Each row is followed by the band that its hidden value falls in (each part has its own value, ranges and names):
[  -1 -204  -14 -236 -136 -180 -474  223 -259 -134 -287  381  -62  -15
  293 -272  179   19 -532 -128 -288 -128  122  -70  -55  325  317  136
  -24 -440  122 -236   83   63  -94  194 -199 -101   -6 -788 -327] | j968
[  40  -80 -205  -48 -320 -231 -378  216 -161  -99 -157  -40  -56 -211
   91 -499   49 -132 -133 -318   75 -184   32 -325  268  303   50   10
 -101 -103 -147   26   46  -21   84  124  -43 -306 -112 -389 -533] | j610
[-128  181  -12   36 -151  -84  278 -147   13  248   34 -163   25   51
 -207  160  238   54  105 -379  326 -197  171  145  -52 -395   45 -520
  -84   10  100   66 -276  165   74 -329   84 -415 -399   -2 -287] | j958
[  33 -203   46 -230  -40 -158 -402  235 -191  -78 -308  408  -71   81
  323 -154  150   49 -517  -25 -327 -113  123  -65  -91  239  266   92
  104 -418  211 -256   11  159 -161  165 -237 -118  -26 -800 -311] | j985
[-135   54   98  -61 -261 -296 -192  109 -294 -258 -244   -6  -86  -80
   -1 -483  -53 -243  170  -11  109  -91   55 -687  318  215 -282  212
  204   -2  -24   28 -140  -49  264  136    5 -372  132  -95 -533] | j985
[  67  386  208  205   86  139   81   87  422  444  326  110  267   40
   62  430 -248  271  164  -59  319  -61 -230  420  198 -338   49 -242
 -281  -63  -44 -199  132 -386  -31 -172  271  175   53   84  295] | j958
[-302  290  -42 -137 -354 -159  477 -196 -158   79  234  -42   86  195
 -158  -35 -156 -231  209   56  503   -1   90 -154  226 -142 -243 -256
 -164 -165   26  639   44  -41 -105  529  504 -428 -241  158  109] | j958
[-115  120   26  -19 -143   61  494 -256  -63   92  392  123  305   10
 -124  -34 -205 -145  179  314  104  119  -51   93   56 -203  -57    5
 -218  -12   68  745   61  142  124  384  491  -49  -65  321  -69] | j230
[  29  307  448  292  188  159  126  157   91  144  246  222  312   46
  131  278 -451  181  142  332  110   88 -474  115  165 -411  -19  338
 -138 -131   96 -198   24 -341  266 -119  290  339  347  220  236] | j98
[ -39 -205   11 -218 -157 -169 -483  201 -322 -199 -299  379  -38  -81
  277 -340  168   22 -510 -149 -279 -133   77  -92  -52  332  346  209
  -45 -449   95 -245   74   28  -14  164 -161  -76   43 -738 -320] | j985
[-107 -330  228   53   45  -99   10  194  260   65 -203  102  135  151
  422   89   23   69 -109 -101 -196 -106  -85   17  -36 -134  -35 -477
  460  -81  484 -148 -348  632 -221 -162  -78 -257 -190 -318 -257] | j983
[ 219  266  117  297   80  119  227  172  193  325  453   45  267  122
   39  263 -403    4  109  345  141  119 -323  144  210 -399 -119  144
 -299   28   52  235  116 -141  160  110  283  191   71  232  -16] | j230
[  56 -219   45 -205   -7 -162 -325  247  -76    6 -273  368  -69  166
  352  -53  145   41 -487    2 -320 -103  143  -33  -93  176  189  -50
  168 -364  284 -220  -32  268 -244  163 -248 -164 -102 -779 -316] | j968
[-148  152   29   45 -133  -82  273 -144    1  207   19 -149   44   28
 -182  147  230   58  106 -371  300 -183  135  137  -61 -393   44 -494
  -60    3  116   38 -288  166  108 -353   72 -392 -361   10 -285] | j610
[-154  311  514   68  168  157   64  -93  198  152  131  373  315  -59
   71  307 -191  309  213  106   88  -11 -203  305   51 -240  101   41
  -51 -136   56 -340   21 -393  167 -246  257  298  356  134  306] | j985
[  38 -161 -217 -118 -301 -184 -484  232 -221 -111 -170  128  -30 -224
  189 -460  133  -43 -394 -367  -58 -184   30 -100  123  357  297   57
 -237 -309 -113  -80  154  -53   13  160  -80 -167 -109 -618 -410] | j610
[-379  129  141 -140 -259  -39  501 -335 -227  -89  257  170  263   37
 -114 -114 -141 -186  208  227  191   94   12  -34   57 -114  -95  -21
 -126 -153  117  674   22   69  112  460  549 -161   -1  302   74] | j983
[-261  274  279 -129  -17  -38  269 -351 -313  -16 -144  152   19  -38
 -320   70  261  120  145  -97  144 -126  223   -6 -200 -327  135  -31
   55 -100   94  -93 -325  -39  333 -379   56 -254  -54   27 -259] | j98
[-123  -60   72  -86 -257 -247 -319  109 -330 -315 -284   87  -37 -207
   64 -574    9 -170   23  -95  -35 -120   21 -557  232  307  -69  273
  140  -81  -44  -44  -94  -23  288   84  -24 -258  159 -219 -549] | j985
[-363  -44  326   63  -83  -71  246 -158  -93  -79 -153   -1  159  -37
   -1    9  155   71  156 -250   81 -142  -29    0 -115 -332   36 -304
  233  -47  311 -101 -448  322  231 -419  117 -277  -94  102 -228] | j985
[-201  338  -12 -113 -325 -305  243   25 -203   23   27 -140 -118  248
 -127 -105 -150 -294  232   29  547  -28  130 -522  376  -53 -460 -153
    9 -109  -14  346  -28 -171  -52  442  241 -569 -176    4 -115] | j610
[-287 -142  214  138 -104  -71  224  -32  138   45  -78 -112  193  -16
  134   63  108   66  126 -358  121 -155  -98   95  -31 -322   -8 -568
  219    0  328  -50 -401  441   49 -380  118 -317 -244   51 -206] | j230
[-290   94  218  -82 -131   59  507 -350 -242 -118  260  252  335  -31
 -112 -133 -216 -135  223  401   22  132  -82  -24   -3 -164  -33  197
  -73  -90  134  661  -24  134  238  363  541   -7  115  377   -3] | j985
[ 135  208  144  209   48  115  282   35   86  220  425  130  290   82
   -7  159 -348  -45  134  423   33  141 -242   99  134 -334  -98  215
 -236   43   88  367   84  -36  223  174  321  182  122  289  -89] | j983
[-115  104  164   24  -70   91  446 -243 -106   15  351  212  337   -9
  -93  -49 -247 -121  200  435  -25  146 -113   43   28 -216  -49  199
 -137    6  124  633   14  134  252  302  467   73  109  378  -96] | j968
[ -56  325 -114  -30 -339 -341   83  151 -122   81  -14 -247 -179  218
 -119 -173 -139 -301  234  -59  538 -102  131 -607  460  -11 -482 -166
   28    2  -73  263  -57 -134  -36  339  133 -615 -213  -55 -311] | j958
[ -19  365  239  -33  122  125   96 -155  380  405  181  266  211  -29
  -53  400  -15  317  191  -84  203  -93   57  454   40 -211  124 -339
 -141  -44  -58 -200   74 -332  -60 -232  171   90   26  -16  178] | j610
[-136 -183   58 -162 -225 -161 -452  118 -444 -375 -333  296   16 -290
  187 -575   88  -13 -317 -178 -202 -141  -46 -272   39  361  315  381
  -26 -368  -25 -193   18  -57  218   83  -40  -75  154 -503 -372] | j98
[-141  110  114  -70 -252 -308 -131  107 -302 -238 -233  -20 -111  -15
  -25 -437  -76 -262  202   36  160  -73   72 -730  336  178 -349  202
  232   -2  -10   51 -154  -66  243  173   17 -408  122  -70 -504] | j985
[-176 -347  302   86   44  -88   48  160  251    9 -215   94  181  111
  425   66    3   79  -42 -108 -194 -104 -140    4  -45 -161  -42 -463
  506  -63  511 -163 -404  655 -156 -224  -28 -239 -139 -223 -236] | j968
[ -72  355  283 -110  122  109   86 -240  302  338  127  336  195  -58
  -97  360   66  309  198  -60  135  -85  146  426  -22 -157  141 -289
  -98  -50  -48 -205   55 -336    2 -239  136   90   85  -24  123] | j230
[ -18  393  157 -180   92   70  123 -300  234  384   99  283   92  -27
 -227  349  185  270  169 -101  167 -122  313  390  -70 -170  150 -345
 -118  -16  -89 -122   20 -282  -14 -241   62  -53  -63  -94  -36] | j610
[-417  184  131 -177 -309 -113  471 -298 -273 -107  194  124  180   95
 -125 -118 -126 -222  213  165  296   66   60 -143  111  -84 -172  -61
 -104 -193   97  615   17  -10   70  495  518 -269  -33  241   97] | j983
[-204  162  -27  -84 -232   22  550 -304  -88   97  375   81  269   32
 -155  -40 -177 -158  187  203  250   78    2  100   81 -189  -58 -132
 -245  -78   37  790   77  105   24  452  556 -169 -172  289   34] | j610
[ -46 -297  102  143   10  -81   94  230  380  198 -112  -66  147  153
  399  143  -24   85  -72 -229  -26 -144 -146  101   25 -240  -44 -667
  368  -30  425  -65 -347  659 -303 -201  -18 -337 -372 -271 -227] | j610
[-126  230   15  -21 -123  -73  268 -206  -42  232   29  -89   11   30
 -265  169  278   66  101 -328  299 -175  234  153  -91 -365   69 -436
 -113   -7   64   49 -242   70  129 -325   53 -378 -344  -14 -297] | j610
[  70  324  272  261  106  134   76  158  318  337  336  127  291   43
  119  375 -329  208  130   73  239   21 -337  319  209 -354   -7  -43
 -275  -87   12 -176  135 -380   84 -114  259  253  159  132  256] | j230
[-203  363  299 -248   62   10  219 -443 -209   78 -112  322   23  -48
 -362  154  291  190  164    2   75 -110  357  110 -226 -228  177  -19
   36  -85   19 -118 -211 -171  269 -329   32 -151   29  -27 -203] | j98
[-257  324   25 -133 -327 -281  291  -36 -240   -9   51  -90  -79  240
 -137 -100 -142 -291  229   64  519   -1  126 -475  327  -60 -429 -125
   -9 -142    9  389  -18 -165  -23  468  287 -520 -137   47  -64] | j230
[-221  346  283 -222   30   -6  241 -424 -260   49 -116  272   13  -40
 -365  131  295  167  152  -31  102 -114  330   79 -229 -260  170  -16
   24  -98   35  -99 -239 -141  291 -335   40 -188   -3  -12 -222] | j98

[ -63 -118  -82   28 -188  -84  -90  -91  -64  174   35 -100   78 -146
   98   90  303  -49   29 -199   42 -203  109  134 -181 -161  127  -34
    1   -8  -88  -75  289   96 -198  344 -218  -69  152   30   43] | j963
[  11  -13 -109  -33  -47   94   47  -34  -39 -165  -95   43 -188  -55
   67 -156 -174  -26  137  -78   74  -47  -44   -9  -74  -22 -262 -210
  -46   79 -135  -46    0   -7 -121 -133  -36 -153   55 -116   78] | j644
[-42 -78   6  82 -29 -15 -87  36  -5  92 -20 -31 119  17  61  61  53  18
 -59 -86 -61   8  17 -20  76 -86  52  74 107 -58  26 -30 126  48  38  22
 -61   9  10  -9 -34] | J929
[ -16  -53  -48   77   56  -42 -106   -5  -74  132   28   57   38  -15
    0   -5  161   28  -93  -49  -24   47   59   56   93    8   43  100
   99 -103   -2  -35  102   20  -11   43  -41    8   23   47  -32] | j963
[-103  -49   33   75   17  103  -28   21   -3   78  -56    2   69   32
   62   21   41    7  -58  -93  -66   49   -9   34   44  -41   96   32
   86 -103  -16  -10   61   44  -37    0  -78   62  -80  -53   12] | j690
[ -64  -66  -26  196   64 -134 -168   60 -254  224  196  143   53  -60
  -25   51  153  158  -66    7  -70   11  198  -20  143  -57   -7   95
  203  -34   88   -6    1  105  131   98  -31  -89  204   65  -60] | j963
[ -77  -87   63  -31   63  127   71   22   39   13  -97   43   98   54
  130   68  -50   55   19 -125  -64   32  -46  -51   91  -86   33   12
   91  -81  -10   24   77   75 -111  -82  -72   15 -135  -37   67] | j644
[ -65  -47   -8   82   27   10  -71   10  -50  107   -1   40   46   -7
   29   -1  106   13  -73  -75  -44   37   40   49   67  -27   59   62
   91 -102  -15  -29   86   39  -23   28  -71   26    0   -8  -15] | j634
[ 166 -142 -224   43 -268   11 -134  -41   -2 -241  -50 -200 -255  -75
   35  -97 -243  -82  132    6  151 -173  -69 -118  -78  -75 -455 -238
    2  302  -17  -39   70  -57   89 -139   63 -337  210 -101   28] | j135
[  59  -58  -77  110  117  -53 -137   28  -95  179   74   76  -20   13
  -91   30  244   50 -150   29  -24  147   75   38  184  113   51  168
   91 -123   51  -64   60  -34   51   24   65   -5  -16  113  -38] | j634
[  60  -10 -117  165  268  245  -78   21   13  158 -160   73   77  225
 -143 -136 -111   57 -237  199 -104  414  -92   -5  344  261  115  315
  290 -158  147  116 -155 -193  136 -249  323   74 -304  -38  -61] | J111
[-108  -29   35   -3    5  153   49   19   10  -38  -98   19    3   27
  107  -10  -55    7   41 -138  -40   12  -53   11  -27  -52    2 -103
    5  -54  -77  -21   36   51 -112  -55 -102   30  -95  -90   73] | j888
[ -59   -4  -81   38  -75    6 -169  -24   16  -27  -87  -73   71   23
   77  -99  -41  -44  -19 -153  -19  -41  -52   51  -54  -62   -8  -90
   38   11  -44   -2  145  -19   -4   32  -79   35   48  -75  -20] | j690
[-122  -31   -2   67  -28  117  -27  -24  -18   12  -78   -8    9   -3
   81  -69   -8  -26  -25 -103  -22  -11  -22   78  -43  -48   23  -45
   65  -68  -76    0   47   48  -66  -14 -118   46  -32  -98   12] | j634
[  38  -81  -55  182  108 -355 -160   75 -398  238  341  271   -5 -149
  -46   68  242  251  -21   60  -11  -43  312  -73  184  -71 -183  143
  191  -22   63  -78   -6  185  200   83  -55 -192  384  192 -126] | J111
[ -41  -36  -22   37   20   37   26   -4   35   78 -125   53  124    8
   68  -48  -76  -20  -24  -81  -61   61    2   -9  114  -87   41  112
  130  -89  -17   -6  113    3  -84  -58  -26  -26  -27  -91  -12] | j888
[ -71  -89   60  118   98  127  -71   74 -141   38   96    9  -60   80
   29  106  160  159  -78   17  -24   69  -14   -7   15   94  -10  -20
   59  -85    2  -19 -121  125  153  -52  -59  117 -127   92   -8] | j963
[-118  -43   28   56  -21  109   18  -13   18   43  -99   -1   51   -2
   91  -32    3  -38  -36 -108  -40    8  -16   63    0  -75   65   19
   76 -108  -71  -17   79   56  -91  -22 -124   50  -61  -95    9] | j690
[ 71 -95 -26  25 108 -48 -38  59 -50 113  44  88  28  22  -9 111 127  94
 -45 -23 -39 104  49 -78 205  16 -12 122  78 -74  61 -59  86  14   5 -28
  50 -70 -30 102  10] | j644
[   8  -84  -39  -64  -94  -99 -115  -53  119   67  -94 -130  182   -7
  126   75  226  -86  -59 -236    5  -86  -44   82  -44 -108  140   62
  -26  -99  -73  -85  370   24 -134  163 -171   87  -23   61  -23] | j690
[-72 -58 -10  80  25  19 -98   1 -48 109   2  20  52   4  31   9 120  14
 -85 -80 -44  27  30  57  62 -22  71  52 100 -93  -1 -14  95  34 -26  44
 -70  34  -9   3  -6] | j963
[ 106  -62 -103  113  160  -79 -167   45 -121  197  115  112  -72   14
 -148   39  278   60 -167   61  -25  193   95   26  255  162   19  180
   91 -116   92  -74   52  -76   53   15  128  -53   -6  152  -20] | J111
[ 121 -103 -142  178   45 -153 -182   36 -186  280  199   83 -123  -97
 -182   86  364   34 -137   79    4  107  203   33  209   99    8  179
   91  -53  104 -121   89  -57   44  146  114 -185  148  148  -11] | j963
[ -56 -103   19   32 -115  118    2   23   37  -51  -77 -122    9   15
  121   72  -29  -10   39 -114   -7  -65  -65  -35  -71  -92  -36  -93
    8   18  -48  -43   80   72  -18  -22 -107  -10  -51  -65   41] | j888
[-107 -101  148  238  184  -22 -117  223 -388  150  353  171  -13   62
    7  266  172  409  -25   88 -114   67  165 -182  128   25  -77  -18
  154  -26  135  -17 -279  272  393  -21  -36   29   63  184  -48] | J929
[  25 -109    1   15   68  -11  -24   50  -24   95   13   53   74   26
   42  119   78   86  -21  -61  -49   54   31  -81  165  -42    7   87
   95  -56   57  -26  103   45  -23  -16    6  -59  -37   63   28] | j644
[  -2 -148  -36  198 -107   50 -112   54  -75  194   82 -114  -32  -29
  -50  168  203    8  -81   21  -34   22   89   -8   50  -18   83   69
   93    2   90  -73   56   20   78  131   22  -99   30   17   18] | j690
[ -21 -146   36  -42   78   89   28    6    9   33  -43   51   91   46
  124  112  -28  103   26  -92  -44    5  -18  -87  145 -101  -17   31
  145  -33   50   63   89   91  -91  -69  -35  -60  -95   20   75] | j135
[ -91  -43   25   16    2  128   41   18   13   -5  -93   16   36   24
   98    0  -53   11   26 -116  -45   18  -35   -5    6  -63   13  -49
   43  -55  -54  -16   48   50  -91  -50  -82   12  -79  -82   51] | j888
[ -47   50 -110   19  -73   62   -7  -33  -79 -147  -72   56 -205  -84
   44 -221 -130  -62  109 -102   61  -54  -11   66 -135  -15 -226 -245
  -76   51 -176  -79   -5  -11 -104  -79  -90 -101  117 -150   47] | J929
[-115  -80  134   85  -24    7  -11   65   62    8  -21   57  -78  -71
   39   14   45 -127 -118 -131  -77    8   37   31  210 -127  -39   49
   67 -156  -18 -101  167   50  -88 -131 -158  -18   21  -94   18] | j634
[-104  -80  118  -40   14  135   53   64   70 -146  -86   45  -63   21
  136   23 -155  -15   40 -169  -59  -19  -73  -72  118 -122 -139 -141
   27  -33  -30  -13   76   72 -113 -204 -120  -33  -76 -104  105] | j644
[  39 -219    9   69  -27  118   22   47  -37  111   52  -51  -49   -2
   22  240  106   78    7   12  -16   10   45 -110  133  -50  -15   47
  112   26  109  -15   42   67  -22   11   41 -172  -65   51  104] | j135
[ 153  -15 -166   98  206 -241 -195   14 -160  252  133  216  -20  -40
 -170  -47  301   66 -177   61  -12  196  166   44  311  146    0  275
  122 -147   71  -91  116  -93   38   39  136  -88  114  180  -87] | j963
[ -16  -28  -70  -44  -16  105   46  -21  -26 -135  -90   57 -135  -33
   82 -108 -154   -4  121 -101   41  -36  -41  -18  -33  -41 -205 -186
  -17   53 -103  -22   18   10 -136 -119  -47 -127   19 -102   92] | j644
[ -89   -3  -78   35  -70  102  -29  -69  -31  -70 -102   -3  -90  -49
   70 -180  -68  -77   25 -108   41  -56  -34  110 -114  -32  -96 -135
   15  -11 -143  -17   51    8 -117  -37 -117  -19   36 -133   26] | j963
[-112  -44    3   38  -36  134   19  -49   22   -8 -118  -21    0  -11
   99  -80   -6  -59  -27 -110    1  -21  -46   97  -55  -50   17  -23
   56  -94 -112   -9   72   52 -115  -41 -144   57  -68 -103   13] | j963
[ -40  -27  -36   -3  -48  103   45   -2  -18 -111  -86   19 -106  -28
   86  -78 -115  -18   90 -101   25  -35  -42   -9  -59  -50 -156 -155
  -25   21 -113  -52   20   32  -92 -102  -80  -72    7 -106   59] | j888
[ -32 -112   10  -40    4  148   69   -7   19  -68  -87    7  -25   19
  126   32 -105   40   74  -95    1  -29  -56  -60   32  -82 -103  -82
   63   10  -30   25   42   70 -111 -111  -58  -77  -82  -55   93] | j135
[ 39 -97  -6  36  91 -38 -31  63 -64 120  51  84  45  16  12 122 113 105
 -30 -35 -49  79  60 -81 184 -14  -1 104  91 -64  62 -47  77  41   4 -11
  25 -69 -17  84  18] | j644
[-117   29  -65    1   -9  113  -20  -61  -50  -75 -105   66  -80  -37
   74 -200  -91  -52   49 -139   15  -36  -29  116  -93  -28  -87 -177
   10  -20 -143    5   37    4 -170  -41 -119  -14   25 -136   61] | J111
[-167  -22   60   47   40  115    3   -1  -28   48  -67   56   76   17
  109  -31   16   19  -31 -134  -66   13   -7   70   -5  -67   87  -15
   84 -128  -71   10   46   89  -88  -11 -153  101  -71  -76   18] | j634
[ -35 -109   25  158   65  198 -102   80  -75   82   54  -82  -55  124
  -27  141  165  109 -126   58  -42  137  -47  -11   49  142   72   24
   71  -68   65  -14 -112   37  173  -31   42  104 -199   71   10] | j634
[  44 -153   40   73  143  183  -42  125  -75   73   84  -28  -36  159
  -14  261  155  209  -60   60  -53  168  -48 -133  142  143   28   26
   59  -35  126  -11 -114   51  151  -66  113   34 -247  155   70] | j644

New part:
[ 205 -169  298  188   21 -144  -14  220 -140 -131  108 -208  -31   67
 -149  -85   47   61 -238  -17  -82   33  150  140  -77  360  209   12
 -107  219 -185  340 -168  -86  170   93  -29  -22  -60   32  -45] | j701
[ -87  139  -73  -87 -149  -90   50 -104  -38  -66    9  195   93 -213
  206  184  -15 -314  299  -87   52   19 -204   98  158 -224 -215   45
  -23 -329  151 -181   31  121 -215 -118    8    8 -107  -34   27] | J28
[ 121  132  316   -8 -114 -155  144   69  -81 -113  -17  -45   35  -72
   60   78  167   56   57 -223   -1  284   -5  119  252  114  -20  -64
 -190   46  139  348 -144  -35 -108  -11  -85   80 -150   -2  -43] | j164
[  19  -65 -267  273  141  226 -178  -60  210    7   23  178 -156  112
 -199  124   21  -27   82  211  226  -93    8  139  -13   86 -205  -78
 -186  -52  -63 -382  139  -13  134  -98  103 -381   13 -106 -180] | j701
[  92 -268  197  337  -34 -148 -242  339 -186 -108  227 -239   55   68
 -104 -128 -199 -314 -226  243 -277 -353   83   34 -344  315  244  249
   58  -32 -384  -30 -187   24  205   81  -22  -75   16   35   21] | j641
[ -47  -50  -63   23   42   -7   19  -31  -20  -38  102   76   24  -72
  -49  -48  -49 -142  -78    9    1   30  -37   95  -17   83   79  -23
   15  -37  -95   11   20    8   47   48  -77   -7  -46  -56  -26] | j961
[  39  -24  142   83   79   -6   11  -42    1   -1  140  -42   65  125
 -161 -162   30  106 -225   23 -104  193   40  -51   64  243   68 -107
   23   77  -67  157  -68  -30  112  221  -82   15  -16   11  -27] | J28
[ -12   52   14  -90   63  -35  137  -79   43  -11   21   94  -52  -63
  -65  -43   64   53  -99 -180   98  273    8  189  146  117  132 -134
  -83  160   18  276  -19  -93   40    1 -133   58 -114  -33 -113] | j867
[ -95  -37 -239   89  134  184  -48 -171  241   76 -149  289  -89   98
 -177   19   47  159    9  179  191   86   50  101 -102   91 -151 -147
 -182   46  -33 -266  263  -97  117   14  115 -291  -10 -123 -125] | J48
[  36   46  113  -46   38 -176   14   -4  -61  -51  130 -128  -24   16
  -92 -116   20  -73 -194 -143  -88   60   55  133   88   77  131   38
  159   35    4  208 -127 -159   72   42  -40  114  -37   69   10] | j641
[ -87   73  -99   37  -49   50  -17  -87  109   21  -11  247   56  -44
   63  152  -21 -155  230   57   66   53 -118   30   92  -76 -188  -17
 -137 -174   30 -221   84  121  -88  -66    0 -134  -69  -69  -89] | J28
[-106  197  115 -162 -258 -267   73   -5 -149  -79  -35   81  153 -267
  299  113  -54 -385  240 -160 -110    5 -179  101   90 -199  -81  160
   44 -339  160  -38  -74   48 -257 -118  -34  169 -147   19  110] | j164
[ 179 -122  175  331   44   57  -94  205    2  -54   24  -45   61  172
 -140  225   33    3   96  236  -94 -144  184  -73  -91  202 -110  100
 -233  -44 -223 -151   64  105   63   48  143 -305   32  -97  -39] | J28
[ 192 -224  197  211  -13 -178  -66  207 -308 -222  141 -273   27  -50
  -98  -76  -16 -149 -222   83 -141 -231  107  126 -241  251  111  128
   79  -80 -179   55  -84  -81  118  122  104  -27    0    5  171] | j736
[  18    6  174  110 -231 -231  -79  145 -262 -199   28 -119   97 -198
  153  -16  -35 -338   41   24 -141 -177 -116  116 -123   28  -73  169
   45 -328   59 -103 -118  -37 -107  -22   41   50  -87    4  176] | j867
[-236   86 -355  -38   51   90 -110 -242  226  110   41  307  -88  -33
  -32  -92 -114 -190   14   39  158   68 -186  164   42  -61  -50  -87
   36  -92   47 -275   57  -47   63  -99  -90  -77  -65  -14 -165] | j701
[  99  -52 -173  218  231  235  -54  -67  175   32   86  128  -30  186
 -240  275   49   17  134  194   99  -88  143  -43   81   24 -218  -26
 -123  -89 -144 -335  222  104   81   10  161 -368   84 -137 -101] | J28
[  69 -217  -62  200  339  250   17  -75  190   56   65   70  -78  280
 -443 -156   91  402 -360  186   84  210  238   -6  -82  417  123 -256
 -140  362 -267  121  177 -101  332  281   -5 -246   62 -125 -161] | j961
[  24  -61 -118  201  -25  -11 -174   27  -41 -136  164  -11  -55  -56
  -40   26  -25 -295   41   93   59 -205 -117  154    1  -18 -156   62
   47 -236    3 -256  -45    3   29  -69   56 -142   -8  -16  -11] | j641
[ -92 -144  -93  101  136  186   17 -120  225   91  -55  287   11  150
 -200 -113   21  265 -124  188   99  259   41  -13  -97  259   14 -232
 -234  238 -173   17  185   20  174  192  -39 -204  -26 -111 -185] | j164
[-128    4    9 -110  -61 -110   77   -1   65   55 -162  234   27  -94
   80   38  -69  -63   64  -31   16  112   14  162 -126   47  129   31
 -171   96  -96   81   83  -29   -5  -75  -37  -11 -136  -42  -96] | J48
[ 131 -127   72   98  134    4   54   -4  -72  -70   94  -52   67   86
 -178   53   56   64  -98   80  -63  -13  158  -29  -35  135  -25   -9
   17  -16 -147    6  111   15   83  185  125 -115   46  -61   72] | J28
[-145  131 -216  152   -6  160 -163 -187  201   20   62  199 -121   -1
  -75 -172   21  -58  -39   56  197  190 -255  147  158  106 -172 -222
  -90 -102  196 -216  -70  -94   52  -47 -159 -110  -92  -31 -183] | J48
[  12  155  -63  -45   61   23   71 -130  164   32 -212  182 -106   29
  -67  203  154  142  156  -70  186  148  106  179  113  -36 -183  -68
 -194    8  140  -96  177 -157  -34 -131  151 -179  -68  -76  -81] | j736
[  75  -50   10  113  145   56   20   -1   -8  -46  233  -47  -11   43
 -179  -46    8  -50 -169  -24   -8   87   36   51  126  191  117  -77
   17   53 -124  127  -65   16  116  100 -127  -23  -12  -44  -79] | j164
[  95  -25 -133   96  132  184   88 -101  163  -20  -54  249  -40   48
 -115  335  152  120  254   49  241  106   74   69  164  -28 -268 -127
 -292   -2  -20 -147  250  111  -24  -45  149 -323  -16 -158 -137] | J28
[-160  -11  209 -182   34 -113  130 -151  205  182 -257  210    4  183
 -142 -407   56  538 -386  -52  -31  583  125   71 -147  394  286 -267
 -180  550  -48  499   29 -280  214  252 -114  103 -142   60 -167] | j701
[ 165   -4  162  163   34   11   46   93    1  -96  -57  -27  -30   54
 -114  169  169  125   53    6   54   77  143   91   71  159 -104  -37
 -238   41  -10   68   49  -55   11    0   92 -181  -43  -95  -45] | j961
[  48 -118  -31  153  -75    8    5  106  -44 -133  -81  162   36 -133
   67  283   23 -170  275  122  101 -139  -10  129 -104  -19 -178   69
 -265 -156  -98 -198  163  133  -79  -99  140 -247  -61 -146  -16] | j961
[-172    5 -317 -213   88   66  164 -309  110   30  -34  374   31 -146
    9   59    0  -51   98  -51  193  168  -99  120   67 -163  -98 -143
    9  -77   29 -113  273   49  -47   28   29  -43  -52 -105  -31] | j164
[-137  294  -95 -280  -81  -84  176 -234  113   60 -127  316   63 -158
  194  262   49 -145  358 -217  107  212 -114  104  292 -312 -210   -6
  -61 -207  235  -88  124   46 -249 -168   22   35 -129  -35  -39] | J28
[ 154  -77 -118  295  180  235  -56  -33  127  -92   84   54 -183   93
 -274   65  174  159  -50   72  276  108   37  174  144  234 -152 -228
 -248   96   -1  -56   56  -60  149   -3   14 -306  -16 -124 -182] | J48
[  98  -22  103  119   -6 -126  -56  102 -217 -120  296 -190  118  -54
  -10   54 -100 -385  -32   13 -210 -215  -12  -17   41   21   37  186
  204 -290 -115  -83 -132   98  -18   53  -18   46   15   19  125] | J28
[ 411 -282  304  305  335   21   33  255  -44  -78   80 -317 -118  343
 -482   77  164  392 -351   86  -60  -30  546   68 -126  506  242    2
 -169  440 -391  340   41 -168  354  185  175 -261   86  -57  -64] | j701
[-227    9 -235 -149   -4  -26   13 -187  173   76  -31  337  -28  -87
   36  -71  -86 -120   34  -34  131  141 -141  185   -6  -78   31  -72
  -24   44  -12  -34   88  -15   29  -64  -71  -10 -102  -11 -156] | j641
[ 137   69   52  178 -121    8    7   85  -11 -163 -203  111  -14  -92
   82  444  194  -64  441   55  163  -99   26  139   75 -112 -433   63
 -344 -269  143 -290  174   38 -195 -196  268 -320  -65 -151   16] | j961
[ 120  -92  196  162  -10 -150  -54  184 -213 -134   31 -212   81    8
  -76   47  -14 -151  -92  123 -216 -258  177   21 -221  137   22  212
   75 -180 -150  -96   22  -86   38   84  166  -72   33  -40  193] | j867
[ 138  -56  230   84  -10  -99   94  148 -114 -123   83  -84   22  -52
  -43   41   70  -17  -66 -101  -30  116   67  121   73  208  131  -14
 -144  107  -95  311 -102    5   24   37  -89   16  -93  -38  -47] | j961
[ -76  201 -236   18   64   74  -63 -156  118   15   65  116  -99  -57
  -46   95    3 -230   99  -52  128  -14  -90  161  198 -109 -145  -10
   49 -236  145 -281   28  -85  -35 -164  -27  -87  -39  -54  -68] | J48
[ -35  187  197   -1  -96  -55   33 -111   68    8   -6   71   58   49
    8 -132  118  138  -40  -97  -20  387 -117   -4  241  135 -110 -177
 -106    9  212  171 -132  -64  -52  103 -126   69 -121   40  -76] | J28
